Below are the code and all the weights of a small trained network. Each question names an input and a class and asks about switching units off, where a switched-off unit gives its printed mean instead of its output.

import numpy as np


def w(rows, s, z=0):
    codes = np.array(rows[::2]) - 128.0
    scale = np.full(codes.shape[1], s)
    scale[-1] = z or s
    return codes * scale


def f(y):
    return y / 2 * (1 + np.tanh(0.7978845608 * (y + 0.044715 * y**3)))


def log_softmax(a):
    a = a - a.max(-1, keepdims=True)
    return a - np.log(np.exp(a).sum(-1, keepdims=True))


def net(x, mask):
    res = np.array(x, float).reshape(1, 6) / 4 @ E
    y = f(res @ A[0][:, :-1].T + A[0][:, -1])
    res = res + np.where(mask, y, B[0][:, -1]) @ B[0][:, :-1]
    return log_softmax(res[-1] @ U[:, :-1].T + U[:, -1])


A, B = {}, {}
E = w([
[125,125,130,125,132,129,130,129],'x0',
[122,123,127,124,131,133,130,127],'x1',
[176,3,166,249,95,135,223,119],'x2',
[39,244,119,146,35,150,215,163],'x3',
[129,127,131,131,130,137,126,135],'x4',
[172,216,200,151,228,178,189,45],'x5',
],0.012)
A[0] = w([
[118,47,68,117,72,94,95,185,197],'neuron 1',
[122,50,165,229,60,144,194,158,203],'neuron 2',
[147,63,152,177,64,141,205,165,3],'neuron 3',
[94,125,134,94,93,124,129,114,87],'neuron 4',
[138,128,125,178,79,131,124,132,53],'neuron 5',
[118,168,161,99,155,161,179,109,139],'neuron 6',
[132,35,60,129,57,64,87,184,59],'neuron 7',
[137,145,160,89,135,143,85,89,45],'neuron 8',
[70,181,139,156,97,138,240,147,157],'neuron 9',
[157,61,97,121,208,129,36,137,163],'neuron 10',
[57,183,47,80,60,121,114,176,143],'neuron 11',
[131,94,97,156,185,136,128,64,78],'neuron 12',
[173,151,99,145,121,103,128,141,124],'neuron 13',
[82,164,29,119,62,120,82,167,150],'neuron 14',
[163,67,129,91,183,74,13,116,34],'neuron 15',
[164,68,137,102,190,106,50,128,214],'neuron 16',
[125,56,152,203,39,139,203,100,47],'neuron 17',
[85,167,133,147,81,136,198,109,24],'neuron 18',
[131,185,170,121,139,171,129,127,48],'neuron 19',
[113,138,110,113,89,113,119,110,77],'neuron 20',
[169,129,175,155,150,146,182,100,58],'neuron 21',
[99,134,128,113,114,105,111,152,127],'neuron 22',
[71,146,173,168,140,140,153,145,81],'neuron 23',
[69,197,109,81,39,120,67,211,148],'neuron 24',
[126,53,98,113,60,92,97,146,67],'neuron 25',
[135,218,167,139,207,157,189,97,69],'neuron 26',
[120,57,83,134,80,85,88,178,246],'neuron 27',
[127,216,106,61,190,122,24,88,101],'neuron 28',
[244,53,204,174,225,149,160,76,117],'neuron 29',
],0.011,0.015)
B[0] = w([
[90,253,153,79,44,185,77,121,243],'neuron 1',
[237,55,61,165,127,37,221,182,250],'neuron 2',
[42,219,156,49,74,240,30,46,171],'neuron 3',
[133,105,108,96,146,103,125,134,137],'neuron 4',
[116,141,142,78,74,124,112,136,136],'neuron 5',
[156,116,116,119,101,85,146,137,177],'neuron 6',
[234,83,14,121,94,70,248,206,210],'neuron 7',
[156,128,142,139,107,121,184,153,139],'neuron 8',
[108,192,127,75,58,170,67,115,225],'neuron 9',
[168,190,98,69,40,138,174,177,212],'neuron 10',
[88,82,166,181,204,118,80,104,237],'neuron 11',
[136,75,128,142,160,106,123,107,148],'neuron 12',
[129,147,134,132,139,120,140,107,127],'neuron 13',
[86,105,176,175,183,121,123,84,225],'neuron 14',
[73,204,229,64,87,254,39,41,188],'neuron 15',
[201,121,60,153,85,50,222,203,224],'neuron 16',
[113,222,146,7,55,206,104,161,195],'neuron 17',
[201,104,69,118,94,102,235,207,159],'neuron 18',
[130,154,127,99,99,134,101,94,147],'neuron 19',
[146,123,144,125,162,158,159,159,135],'neuron 20',
[155,64,142,151,188,55,127,125,156],'neuron 21',
[92,114,131,142,169,159,127,114,154],'neuron 22',
[168,113,112,108,90,113,134,165,146],'neuron 23',
[73,80,179,181,194,127,94,80,245],'neuron 24',
[176,139,84,123,99,27,197,168,181],'neuron 25',
[143,203,107,58,6,193,138,162,197],'neuron 26',
[49,179,210,118,133,203,38,30,253],'neuron 27',
[186,186,60,75,8,111,188,185,221],'neuron 28',
[116,21,146,224,232,86,118,104,228],'neuron 29',
],0.0088,0.023)
U = w([
[109,184,146,117,106,150,85,122,241],'0',
[180,124,108,138,111,90,191,157,3],'1',
[114,54,158,181,254,104,98,109,180],'2',
],0.017,0.0034)

Each question gives the input, the list of numbers given to net, and the class t.
The units are the neurons (one row each of A and B). Each row of codes is followed by its name. A weight is (code - 128) times the scale printed after its matrix; where a second scale follows, it is the last column's (A, B and U).
mask holds one flag per neuron, in row order. A switched-off neuron (its flag False) gives its mean, the last column of its row in B, instead of its output. The means were averaged over made-up inputs and are rounded, as every weight is.
A unit's drop is (log p(t) with every unit on - log p(t) with that unit switched off) / (log p(t) with every unit on - log p(t) with every unit switched off).
The circuit of an input: a set's keep is (log p(t) with only the set's units on - log p(t) with every unit switched off) / (log p(t) with every unit on - log p(t) with every unit switched off). Starting from the 12 units with the biggest drops (on a tie, the unit counted first), units are removed one at a time, each time the one whose removal leaves the highest keep (on an exact tie, the one counted first), for as long as the keep stays at least 0.8.
circuit, biggest first: the units of the circuit, biggest drop first
unit that matters most: the unit with the biggest drop
top k neurons: the k neurons with the biggest drops, biggest first
drop when u is switched off: that unit's drop, to one decimal
input [-6,6,4,-7,-6,6], class 2: circuit, biggest first -> [neuron 29]
input [-3,3,1,-1,1,0], class 1: top 2 neurons -> [neuron 24; neuron 11]
input [5,-7,5,-1,-1,4], class 2: top 2 neurons -> [neuron 29; neuron 28]
input [4,-5,7,2,-4,-1], class 0: top 2 neurons -> [neuron 3; neuron 17]
input [-5,-4,0,-7,4,2], class 1: top 2 neurons -> [neuron 10; neuron 16]
input [-5,7,1,5,3,1], class 1: top 3 neurons -> [neuron 27; neuron 1; neuron 15]
input [-3,-2,4,2,4,0], class 0: top 2 neurons -> [neuron 7; neuron 16]
input [4,-1,8,3,-3,-6], class 0: top 2 neurons -> [neuron 3; neuron 27]
input [-2,-3,3,1,8,-5], class 0: top 3 neurons -> [neuron 27; neuron 1; neuron 16]
input [-8,-1,4,3,0,0], class 0: top 3 neurons -> [neuron 7; neuron 16; neuron 3]
input [1,-3,8,5,2,-6], class 0: top 3 neurons -> [neuron 3; neuron 17; neuron 27]
input [2,-7,5,4,5,-4], class 0: drop when neuron 3 is switched off -> 0.2
input [7,2,7,8,-1,-3], class 0: drop when neuron 3 is switched off -> 2.1
input [3,-3,-7,-4,2,2], class 1: drop when neuron 27 is switched off -> 0.3
input [0,0,7,-6,8,7], class 2: drop when neuron 29 is switched off -> 2.8
input [-2,-7,3,7,4,4], class 1: unit that matters most -> neuron 27
